Each row is followed by its class number.
[-207  199 -261  114    9  -20  -58  -66  403 -197   35  -48   32  145
   57 -192  150  -22  -80 -129 -184   65   29 -285 -248    9   89  153
  -58 -332  272 -325 -110 -152  -85   45  -99  -18   30] => 7
[ -27   51  -11 -102  -79   -6   84  -22   69   39   24  115  -73  -46
    0   21   80  -31   -7   47   48   42   44  -84  -24  -55   54  147
  -82  -87   95  -58  -35  112  183   71   -2  -45  -23] => 1
[  39 -142 -114 -174  -45   35  101 -168  139  162  -63  -42   16  -10
  -25  -92   10  -74  165   73  182 -145  -24   16 -300  190  164  -69
 -112  -22  160  -60    5  -86 -179  -83   59   80   20] => 3
[ -13   13   90 -116 -109  122  136   67 -142   45  -80 -188   80 -153
  -75  172 -118   -2  265  134  149   70 -135  -50  128  -84    0   29
 -119   19 -209  107  168  -57 -266   57  102 -112   69] => 7
[-118  119  304  306  -31  157   23  -22  145  -41 -123 -203  -97  -86
 -108   35  225  136  -62  139   54  140  104   -5  158  103  -23  162
  275   16 -158  105 -164   27  -29   -6   -5  110   52] => 1
[ -43   75  110   52 -171   53   39  136   -3 -147   17  -59  137   39
 -170   18  -53 -117  274  -65  277  152   35   11 -124  104   64  -37
   97    7  -63  -92  -50 -358 -252  -27   49 -148  197] => 0
[  67  163   15   75   13   54  -10  186  -24 -274  163   13   70 -125
   -7  129 -139  133  210  -30  -76  116  -35  122  501 -240   48  -17
  -19   63 -105 -111  110   94  -24   98  -46 -216   36] => 9
[ 142   38 -117  -46 -132  -17   24   49   67    0  105   31   21  -48
  134  -75   84  -67   84   27   45 -249   30  128    8   77  -36  -33
    1   17   25    2    2   32 -164  -89   79   -1  -22] => 1
[ -95 -168  -57  -28  -86   79  -98 -160 -204   12   -2  -63   22 -134
  -64  -54 -119  -57 -185  224  121  130 -177  107   99  129   28   41
  130  -61  -99  121  -91   59 -127    3   69   52 -102] => 4
[ -82   21  -98    4  -80  -67  -71   83  205  144  -52   82    0  118
   22 -149   16    3   58  -76  122  -71  127  -61 -280   97   52   -3
   -6  -20    1 -157    7 -272   83 -115   50  -51  124] => 2
[ -56  154    5  -89 -183  -13   23  -67  -49   13  -49  -79   59  -80
  -13   37   63  -50  139  214  310   38   -4    5   70   10  101   82
   73   36   84   33   13  -49  -41  -69  172  -85   68] => 4
[  98  -35   51  -52    3   84   -1   96  -15   18 -177  -23  -22 -221
  -66  112   40    7   50   62  300  -58   26  190  303  154   68  -38
  -53  274   79  208   57  -25 -260  -86  141  -56  -32] => 6
[ -59   -9  -21  -29 -111   37  -40 -126 -117   30 -202 -166   25 -196
  -14   40  -35  -23   95  168  245   54    5   70  109  107   20   17
   35   84   26   84   43  -24 -122  -85  193   45   43] => 8
[ -18  -34  209 -124 -111   94   31   53 -210  201   50 -106  104  -79
  -77  -33 -153    6  122  181  190  200  -91  223  260  112  132   64
  -94   29  -33  154   85    3 -301  100   -5  -75   18] => 1
[ -37   30   32  -31  -69  165   40  -90  181  -80  122  139    0   40
  -92   32   43 -116  221 -115  -94  212 -141 -194  -60  -40   67  310
  247 -264  110 -129 -308   31  188  120  284 -147   37] => 9
[-133   90 -291 -290  -64  -16  113 -122  435  -72 -233 -113  -58   92
  291  -76  358   25   80    3  160  -18   96 -153  -43  -17  182  153
    7 -231   75    3 -101 -270  -20   66    1  -12  143] => 1
[ -99  170   87 -129 -321   -4  136   69  108  195  -31  233   19   13
  106 -106  -78   87  281   68  279  442   50   90  285 -131  153  140
  -22 -131   -8   37   79 -164  238   38  195 -240  223] => 2
[  63  -31  225  137  138  230   91  -18   30  -99   15  -40  -19 -119
  -80  149  220   61  -64  110  -73  -13  -65   82  195   24    5  112
   87  -44  -83  248  -56  174 -182   65  -86   26 -103] => 1
[-133   -8  -41   28  -70  164   52  -71  226  108 -273 -135 -108  -39
 -200  206  118  -64  251   38  144  100 -184    5  -25  154  114   71
  -78  -82 -139  219  -65  -64 -350 -104  222   17   30] => 0
[ -43  -59  118  -93  -36  182  145  163   47  149 -171  -90  -42   -4
 -277  178   21  165  292  154  240    1   29   92  381  131   79  -12
 -118   68 -192  200  145  -73 -311  -44  -45   36   40] => 1
[  34  -51  394  119   75  255  -31  -38  128  196  -30  338 -151 -230
  -20  130  134   65 -142   59   71   44  -50  125  240   10  201  289
  345   32 -140  496  -69   56  136  204   52 -159   34] => 5
[ -14   44   51  -52 -183   26   47 -156   52  -82  -30 -183  104 -162
   41    9   41 -153  199  250  199  104  -61   90    3  109  167  179
  -94   18  149  -66  -29  -44 -287  -79  133 -174   55] => 5
[-156  -75  269 -331 -355 -234 -201  -44 -425  257  -98    1  302 -259
  -17 -443 -370  -13 -159  547  336   87  279  213 -189  159  -61  169
 -389  127  285 -331   -1  -70  108  -20  -42 -164 -101] => 7
[-109   77  -84  -65 -148  -60   20   39   -7   37  -28   84    1   10
  114  -69   44   -4   -8   20  120   58  116   18   59  -10   73   93
  -11  -30  128  -35   12 -127   38  -32   46 -103   94] => 2
[ -21   50  -50   24   91  -60   68  194  155  -17   63   88 -145  130
  269   64  -71   78  -75   34  -56  256  -93   75   12   91   36  -40
 -137  108  -86  120   29  -47  -19  -45   22  -15  100] => 5
[  -4   55 -144  -39 -204  -29  168 -119  358  293   34  153 -115  -18
  150  -46  178  -49  154   67  151  144   97   46 -172   14   96  128
 -129  -42  153  -20  -50 -223   86 -132  124 -118  175] => 3
[  32   77  -26  -56 -126  -16   51   11  135 -116  131  241    3   22
  102  -76   93  -24  -10  -43   14   78   62  -13   98  -89  140  127
  104  -78  142   20  -77    4  154   71   23 -119   42] => 9
[-137   78   -6  -57 -165   18   34  117  116   60   30   72  -49   43
   19 -136   59   51   63   33  145  127  119  -69  153  -38   58  127
   51   20  -73 -169   33 -125  184   18  -33 -199  123] => 0
[ -59 -151 -551 -158   81   -6 -218   12 -181 -320  -86  -53  120 -201
  174   -6 -181 -157 -148 -198  -93 -800  -52 -166  144  -89 -116  -12
  363   80   82  -94  -77 -247 -327  109   26  114 -286] => 4
[-158   -4 -371 -382   71  -38  261 -409  420  316  -13 -156 -213  -48
  125 -206  -33  151  430  189  671  373 -184 -436  308   62 -107   47
   76 -276 -117  -70  401 -165  109  -22  243  145  117] => 7
[-146 -138  310  131  116   80   92 -211  153  -90  -16 -149   19   21
 -163  166  242  -46 -144   29 -138   41 -134  -95  -32  103  146  301
   60 -177  108  279 -232  -39 -183   70   -3  -65 -116] => 7
[ -43 -111  223  143  -21  205  111  -22    3  -53 -106 -223  -20 -158
 -238  144  152   31   42   50  103    1  -68  -59  116  103   97   96
   47   39  -11  114    0  -12 -367  -11  -46   46   -5] => 3
[ -22  142  -62  -35  -76   62   -9  -19   35  265  123  333  -57  -45
   14  -61 -198   26   52   57  118  297  -31  -45  147  -68   62   64
   86  -92  -61  176  177    8  231  138  123  -93  138] => 7
[  28   15  141  370  171 -189 -161  -54  208  134  -89 -162  -99 -202
  -91  203  -94  194 -120 -114   70   69 -232 -124 -163    8 -342   82
  216  102 -545 -430  -50 -295  156 -172  191 -335  127] => 5
[-139   36  258   51 -151  111  102   56  220  170  -30  147 -136  -21
 -264   40  205  -16  129  -81  189  188   99  -79  133   -9  200  238
  -77  -58   20   86   15  -64  200   42   -5 -238   95] => 0
[ -95  -32  138   76 -100  116   64   73   87  267   10  110 -132    4
 -200 -115   20  131   -4  144  228  204   24    5  393  182  -50  138
  118   61  -89  -17   36  -56 -124  -43  -86   24   14] => 5
[ -66   97  -49 -100 -284   -7  -23   -4   30  242   32  217   24   82
   51 -166   11  -42   88  152  196  248    0   12 -126  101   24  109
   43 -102   82   31  -22 -122   52   25  165  -88  162] => 8
[ -43   65  103  -96    0  229  265  144  263 -122 -191 -147   92   13
 -173  189   72  132  362   20  140  192   77   -3  510 -124  279   82
 -290   62  107   44  134 -222 -326  -98 -106 -162  109] => 7
[ -52 -145  225  -61  -72  260  176  -68  117   32 -183 -108 -103 -119
  -11   92  262  -89  124   32  432  248  -27  169   39  164  292   65
   32   68  -37  243 -128 -193 -169 -126  131 -168  159] => 2
[-104  176 -153  -46   37  -26   47  152  102 -123  136    7  -14   91
  203   19   59   48   73   39 -140 -117   54  -33  169  -24   90  127
   46  -34  169 -146  -21    4 -106  114  -91  -16    9] => 5
[-290  177 -230  -93  -91  146  -10  -17  158   63 -213  -29  -22   64
  113   21   98  -19  197  107  -65 -163  -61 -167 -130   10  110  212
   57 -161  110   51   -3 -104 -231   23  198  -39   41] => 0
[   7  -62  225  -58 -196  102  126   46  -14  234   22  273  -40  -50
 -108  -41   89  -18   13  102  166  218   -7   94  113   52  125  105
 -123  -31   94  286   31   47    3   81  -11  -41    0] => 3
[   2   38  307  173  116   70   15   22  121   43   -8  -99  -13   21
 -146  204   -2   93   11  136   30  414  -35   56 -107  -28  141   90
  -18    5 -334  122  -29   -4  180  -37  -40  -22  142] => 4
[ -92   90   55   -9 -122 -103   46   73  120  -77  -78  -98  111   27
   85 -181   14   87   64   -3  197   -6  153   75  252   76   60   88
  149   44   60 -169   -7 -317 -188   15  -40  -93   37] => 6
[ -95  103  365  109  -86  192  119    9  153   -6 -111  -76   65  -80
 -198   83  190   31  164  113  183  154  152   62   59  -19  243  181
   50   39  146  125 -162 -167 -213   59 -101  -30   63] => 9
[  13  138  -27  -58  -62   62   52  213  285   87   90  255  -85  149
   91  118  166   29  234  -23 -285 -185   19  -18 -155 -170   96  198
 -133 -131 -104   72   -5   96   11   26   -9  -69   17] => 9
[  51 -126  237   42   11   47   55  -10  -72   85  -26 -131   14 -107
 -252  136 -105   81   60   81   34  -12 -140   76   52   96  -38   87
  -28   51 -142   29  -39   47 -406  -22  -23   44  -71] => 9
[ -81  -66  153  -53  -29  162   43 -136 -107   46 -154 -194  -29 -173
 -220   -5  -31   15  123  127   50  -46  -92   85  296   34  -27   64
  -94   58   56    2  -88  228 -226   64   15   44 -172] => 0
[  61  148   -7   48    4  -30  123 -128  -71   64  -27 -147  -58 -244
   21  437  313 -113  132  -43  310   68 -204  -79  262   41   21  164
  237 -101  -48  359  137  -47 -158  -29  392 -177  156] => 5
[   5   91 -386 -236 -166  -46   62   55  209  -15   65   86  -36   51
  336 -178  120  -36   96  -30  153 -249  229   32  131  -79  198  -51
  -53   22  284   52  117 -171   72 -158   41   38  103] => 4
[ -72   24 -353 -168 -247   84   50   21  303   65  -83   87  -94   42
  192  -89  146   -3  136    8   42   10  -48  -88  149  -49  106  113
  -77 -125    0  122  101 -108  -59 -107  200 -137  142] => 0
[ -24   67  286  269  157  207  190   65  175    9  214   34   32  -22
 -123   69   17  -56  254  151 -285   27  -49  131 -150   57  -33  130
 -107  -81  -23   57 -152  223 -158  193 -112  121 -252] => 0
[  14  -53  292  125   38  229   30  -20   -3   48    2   -5 -106 -183
 -160  213  -27  -29   59  -10   68  172 -135  197  204   -4  185   87
  -26   78 -164  278  -10   58 -179   74  -22 -151   23] => 1
[ 281   79  165 -142   83  199  129   76   58   84 -140   86   84 -136
  133  226  -29   44  318  127  -50 -216 -207  171   58 -142  -48  109
  -27   52 -311  377   89   79 -348   60  157  -20  -42] => 4
[ -51   45   -2   42 -238   12   83 -153   74   59   65    9   26  -97
   87 -300  120  -81  104   94  170  -80   70  -19   -7  104 -112  121
   72  -54  115 -108   24 -126 -110   72   18  -85  -19] => 8
[ -58 -106  353   87   44  155   54  146 -124   47  -67  -85 -183 -167
 -344  309   75   25   26  -13  185  254   -8  147  255   -5  131   32
 -193  200 -174   74  -31  148  -21 -117  -96  -82  -35] => 9
[ 113  204  149  207  279  -32   11  102 -253   92   36 -269   39  -67
 -272  303  -50  130  439  -48  -11 -188  131  210  440 -189 -319 -244
  -18  133 -425   -7  312  100 -123   -1 -177  173  -68] => 6
[ -36  252  421  333  -66  177  -28   28   48  109  -91  -22   25 -261
 -221  -78   12  123   38 -163   17   32  239  131  236 -188  135   53
  114  -30 -100 -140   17   32  168  128 -170  -94   66] => 7
[-214   66  226  118 -233  102  232 -162  274 -331 -150 -395   28  184
 -121  -90  430   -7   59  112  294  219  177 -131  160  170  245  175
  145   -6  246   66 -193 -343 -247 -191  -48  -39  198] => 4
[-139  109  -43 -220 -274   86  -42   56 -302  183   56  -53  115 -106
  -23 -252 -294  -92  265  149   33 -109   62  153  105  -73  117  -10
 -264    5  242 -358   78  203  -19   92  -13  -57 -117] => 1
[  -6   55 -147 -211 -193   36  123   -6   84  156 -120  -20   36  -61
   48 -117  174  -72  102  195  281 -189   92   21 -142  154   78   16
  -82  -28  171  -53  -20  -40 -232  -37   30   86  -43] => 1
[ -60  130  181   60 -274   90  -16 -109  -15   89    8 -218   91 -219
 -292 -199  129   31  174   86  446   -9  194   60  298  214  145  144
  256  -36  396 -156  -73  -57 -402  -72   59   92   74] => 9
[-156 -225   -8   60    3  149   60 -166 -194   73 -132 -288   33 -156
 -342  -25 -325   18   11  291  295  213 -161  -60  239  339   63  -80
 -124  107  123  121  236  -58 -565  -53  -26  198  -69] => 5
[ -58  -91   52  105 -172  117  -28  -43  145 -165  -62   50   47  -31
   40 -142  -53   -4  -18 -149   20   95   48    7  117   19  207  109
  129    9   94  -42  -23 -282   75  -65  107 -284  176] => 8
[ -13   53 -150 -184  -12  -35   31  127  -18  -75    5  116   -8  -80
  228 -189  -84  -53   58   28  135 -240  104   -6   51   37  -65  -20
   -6  195   38 -191   83   -3   87   51   15  -89  -97] => 0
[ -38   46  -69 -233 -112   33   54  -86   60  223   39  288 -182 -106
    5  -62  -36 -105  170   48  241  179  -43   46  291  -34   38  139
 -173   11   94  -35   44  180  284   35  132 -177  -93] => 1
[ -41  -89  322   26 -141  111  196 -145  122   43  -87  -54  -19  -60
 -185   76  245    5   -4  108  106   92  -76  -73   36   27  162  187
   20 -142  114  187 -147   26  -67   76    5  -28   -3] => 5
[-122  128  -10   30  -72   -5   45   15  238   -4   72   62  -80   25
   62   25  130   36   70  -15  -30   26   54   17  169  -87   74  141
   59 -115  -50   21  -98  -73   18   76  -49  -76   33] => 7
[ -37   -5  232   87    8  214  170  -48  159 -179 -148 -166  -35  -70
  -93  145  235   -5   77   22    0   19   37   15  165    6  143  166
   -9   29    4  112 -129  -24 -140   20  -50 -104    2] => 1
[ -56   46  270   73  -77  114  259  -39  163   45  -46 -144  -23   53
 -114  133  265   45  156  102  -45  -13   59   -5  -14   -2  178  154
  -52  -99   13   66  -77   -9 -114   66 -113  -42   83] => 5
[-109  120  -84  -14 -221   99   55  113   16   25  -59  -50   95   24
  -66 -189  -73   24  266  146   97  -66  147   -2  -55   56   -8  -29
  -43    7   48 -298  -10  -90 -143   27  -23    2   52] => 2
[  61 -123   48  -46  -65  103  -16  -14   -5  -34  108   19    4  -43
  -33   -3   59  -78  -46   29  129   34 -104   92   87   53  134   49
   70  -12  -31  192  -39  -20 -132  -52   25  -48   10] => 4
[ -66 -147  107  125  -67  -87    3   43 -179 -205   93 -319   76  -88
 -316  298 -128 -150  -30  123   82  200  -46  100  -33   13  228 -160
 -353  136  -29   53   15   53 -226 -156 -148   43  -54] => 7
[ -42  268  -40   26  -54  -14  166  118  189    9   50   68  -50   50
  121  -84   91   73  110  -28  -28  -54  196    2   14 -146   -4   32
 -162    5  125 -177    9  -72   99   59 -153  -32   32] => 4
[  62  179 -207  384  157  -32  101  395   49 -391   -6 -231  220  104
  147  345    7   81  183  319 -308 -228   18  165  185  102 -238 -159
 -136  233 -317  450  318 -189 -899 -126 -123  242 -128] => 6
[  -2   43   67 -164  -99   42  101   -1   53  207  -52   89   31  -32
  -29   -4   25   20  101   38   65  -93   89   34   -9  -40  134  147
  -65  -74  116  -29  -23  -36   14   84  -15  -74   22] => 1
[-174  162 -170  152   12   74  -16  274  113 -157   61   58  -51  115
  151 -105  168    8  -65  -46 -201 -132  110    7   63  -25  129  -89
  -31  -27  100  -14  -25  159   35   93 -156  155 -140] => 2
